Below is a small trained network, with its code and all its weights. Each question gives an input and a target symbol and asks what happens when units are switched off, that is, made to give their printed mean instead of their output.

import numpy as np


def w(rows, s, z=0):
    codes = np.array(rows[::2]) - 128.0
    scale = np.full(codes.shape[1], s)
    scale[-1] = z or s
    return codes * scale


def norm(h):
    return h / np.sqrt((h * h).mean(-1, keepdims=True) + 1e-5)


def f(y):
    return y / 2 * (1 + np.tanh(0.7978845608 * (y + 0.044715 * y**3)))


def softmax(a):
    e = np.exp(a - a.max(-1, keepdims=True))
    return e / e.sum(-1, keepdims=True)


def log_softmax(a):
    a = a - a.max(-1, keepdims=True)
    return a - np.log(np.exp(a).sum(-1, keepdims=True))


def net(x, mask):
    ids = ['γεηθμξτφ'.index(c) for c in x.split()]
    T = len(ids)
    res = E[ids] + P[:T]
    u = 0
    for l in range(2):
        r = norm(res)
        for j in range(2):
            rows = slice(4 * j, 4 * j + 4)
            q, k, v = (r @ M[l][rows].T for M in (Q, K, V))
            z = softmax(np.where(np.tri(T) > 0, q @ k.T / 4**0.5, -1e9)) @ v
            o = O[l][rows]
            res = res + np.where(mask[u + j], z, o[:, -1]) @ o[:, :-1]
        u += 2
        y = f(norm(res) @ A[l][:, :-1].T + A[l][:, -1])
        res = res + np.where(mask[u : u + 8], y, B[l][:, -1]) @ B[l][:, :-1]
        u += 8
    return log_softmax(norm(res)[-1] @ U[:, :-1].T + U[:, -1])


Q, K, V, O, A, B = {}, {}, {}, {}, {}, {}
E = w([
[110,101,95],'γ',
[185,125,131],'ε',
[188,123,136],'η',
[179,127,131],'θ',
[141,120,159],'μ',
[177,145,150],'ξ',
[129,194,98],'τ',
[12,52,9],'φ',
],0.014)
P = w([
[202,82,145],'0',
[79,217,175],'1',
[146,96,87],'2',
[170,68,102],'3',
[76,227,188],'4',
[254,94,107],'5',
],0.0067)
Q[0] = w([
[65,172,143],'0.h0',
[154,216,153],'0.h0',
[131,67,52],'0.h0',
[234,61,74],'0.h0',
[219,192,125],'0.h1',
[84,157,122],'0.h1',
[52,106,2],'0.h1',
[37,189,89],'0.h1',
],0.011)
K[0] = w([
[225,7,101],'0.h0',
[169,236,154],'0.h0',
[80,109,171],'0.h0',
[157,171,98],'0.h0',
[72,172,15],'0.h1',
[186,131,164],'0.h1',
[192,130,179],'0.h1',
[125,105,117],'0.h1',
],0.011)
V[0] = w([
[97,138,185],'0.h0',
[143,100,254],'0.h0',
[192,130,78],'0.h0',
[64,131,14],'0.h0',
[66,139,175],'0.h1',
[86,36,100],'0.h1',
[203,134,127],'0.h1',
[196,213,165],'0.h1',
],0.0064)
O[0] = w([
[193,56,158,77],'0.h0',
[49,109,156,104],'0.h0',
[99,115,63,253],'0.h0',
[127,133,77,31],'0.h0',
[71,34,240,11],'0.h1',
[99,102,32,60],'0.h1',
[224,112,253,222],'0.h1',
[150,157,195,215],'0.h1',
],0.0045,0.0015)
A[0] = w([
[152,179,243,83],'0.n0',
[192,229,152,47],'0.n1',
[71,193,89,200],'0.n2',
[120,146,160,85],'0.n3',
[36,223,168,52],'0.n4',
[250,253,144,60],'0.n5',
[15,200,137,180],'0.n6',
[100,183,66,3],'0.n7',
],0.0063,0.002)
B[0] = w([
[61,75,85,185],'0.n0',
[105,157,120,188],'0.n1',
[174,28,153,168],'0.n2',
[94,108,193,121],'0.n3',
[218,170,111,154],'0.n4',
[108,125,149,253],'0.n5',
[205,18,2,167],'0.n6',
[70,101,63,128],'0.n7',
],0.0047,0.0042)
Q[1] = w([
[2,27,137],'1.h0',
[207,82,120],'1.h0',
[115,151,115],'1.h0',
[105,108,195],'1.h0',
[126,125,95],'1.h1',
[116,38,104],'1.h1',
[123,173,79],'1.h1',
[28,174,118],'1.h1',
],0.0097)
K[1] = w([
[86,220,254],'1.h0',
[145,183,66],'1.h0',
[161,76,152],'1.h0',
[211,157,242],'1.h0',
[7,64,147],'1.h1',
[39,94,164],'1.h1',
[150,95,181],'1.h1',
[200,86,170],'1.h1',
],0.0084)
V[1] = w([
[177,132,103],'1.h0',
[57,119,123],'1.h0',
[230,252,103],'1.h0',
[100,164,177],'1.h0',
[109,102,181],'1.h1',
[163,87,153],'1.h1',
[62,213,140],'1.h1',
[141,112,132],'1.h1',
],0.012)
O[1] = w([
[254,118,145,204],'1.h0',
[125,105,63,36],'1.h0',
[182,176,161,253],'1.h0',
[95,192,31,62],'1.h0',
[84,45,203,95],'1.h1',
[163,78,181,161],'1.h1',
[69,137,70,60],'1.h1',
[149,100,94,141],'1.h1',
],0.009,0.0047)
A[1] = w([
[119,148,2,106],'1.n0',
[193,175,109,149],'1.n1',
[89,43,7,254],'1.n2',
[176,150,227,202],'1.n3',
[160,190,122,175],'1.n4',
[149,129,7,110],'1.n5',
[50,16,230,93],'1.n6',
[195,134,74,106],'1.n7',
],0.0087,0.0046)
B[1] = w([
[145,91,136,144],'1.n0',
[58,131,67,191],'1.n1',
[182,35,40,187],'1.n2',
[82,119,91,254],'1.n3',
[125,97,90,177],'1.n4',
[173,120,150,151],'1.n5',
[1,133,128,147],'1.n6',
[151,121,162,163],'1.n7',
],0.0094,0.0079)
U = w([
[121,124,102,123],'γ',
[137,123,175,3],'ε',
[145,128,195,24],'η',
[140,143,194,38],'θ',
[54,82,182,238],'μ',
[94,138,214,173],'ξ',
[139,250,74,188],'τ',
[125,47,42,137],'φ',
],0.011,0.004)

Each question gives the input, a string of symbols that net reads in full, and the target symbol t.
The units are the heads (4 rows each of Q, K, V and O) and the neurons (one row each of A and B). Each row of codes is followed by its name. A weight is (code - 128) times the scale printed after its matrix; where a second scale follows, it is the last column's (O, A, B and U).
mask holds one flag per unit, layer by layer, with each layer's heads first. A switched-off unit (its flag False) gives its mean, the last column of its rows in O or B, instead of its output. The means were averaged over made-up inputs and are rounded, as every weight is.
A unit's drop is (log p(t) with every unit on - log p(t) with that unit switched off) / (log p(t) with every unit on - log p(t) with every unit switched off).
The circuit of an input: a set's keep is (log p(t) with only the set's units on - log p(t) with every unit switched off) / (log p(t) with every unit on - log p(t) with every unit switched off). Starting from the 12 units with the biggest drops (on a tie, the unit counted first), units are removed one at a time, each time the one whose removal leaves the highest keep (on an exact tie, the one counted first), for as long as the keep stays at least 0.8.
circuit, biggest first: the units of the circuit, biggest drop first
top k neurons: the k neurons with the biggest drops, biggest first
k most important neurons of layer l: the k neurons of layer l with the biggest drops, biggest first
which heads matter: for each layer, one digit per head in row order, 1 if its drop is at least 0.15 and else 0, layers parted by /
input γ μ γ, target μ: which heads matter -> 01 / 10
input θ φ θ γ ε, target φ: circuit, biggest first -> (0.h1)
input ξ ε μ η ε, target μ: circuit, biggest first -> (1.h1, 0.h0, 0.n0, 1.n6)
input μ ε τ η ξ γ, target τ: 3 most important neurons of layer 0 -> (0.n6, 0.n1, 0.n7)
input ξ ξ ε, target ξ: which heads matter -> 10 / 01
input ξ μ φ τ ε, target φ: which heads matter -> 01 / 10
input μ τ μ μ θ, target μ: which heads matter -> 11 / 01
input τ ξ ξ φ μ, target φ: top 2 neurons -> (0.n4, 0.n6)
input τ μ γ μ ξ, target μ: 2 most important neurons of layer 0 -> (0.n5, 0.n0)
input τ θ φ θ τ, target φ: circuit, biggest first -> (1.h0, 0.n6)
input τ τ φ τ η, target φ: circuit, biggest first -> (0.h1, 1.h0)
input γ ε τ γ, target τ: which heads matter -> 01 / 01
input τ τ μ θ, target τ: which heads matter -> 00 / 01
input τ μ φ τ θ, target φ: which heads matter -> 01 / 10
input θ τ ε ε, target τ: circuit, biggest first -> (1.h1, 0.n6, 1.n2)
input ε τ τ γ ξ ε, target τ: circuit, biggest first -> (1.h1)
input ε θ φ θ τ, target φ: circuit, biggest first -> (0.n6, 1.h0)
input μ η γ, target μ: 2 most important neurons of layer 1 -> (1.n6, 1.n3)
input η μ η, target μ: circuit, biggest first -> (0.h0, 1.h1, 1.n6)
input μ η τ η, target τ: which heads matter -> 01 / 01
input ξ ε ξ, target ξ: which heads matter -> 11 / 01
input φ μ φ τ η, target φ: circuit, biggest first -> (1.h0)
input μ η μ θ, target μ: which heads matter -> 10 / 11
input η μ μ, target μ: which heads matter -> 00 / 00
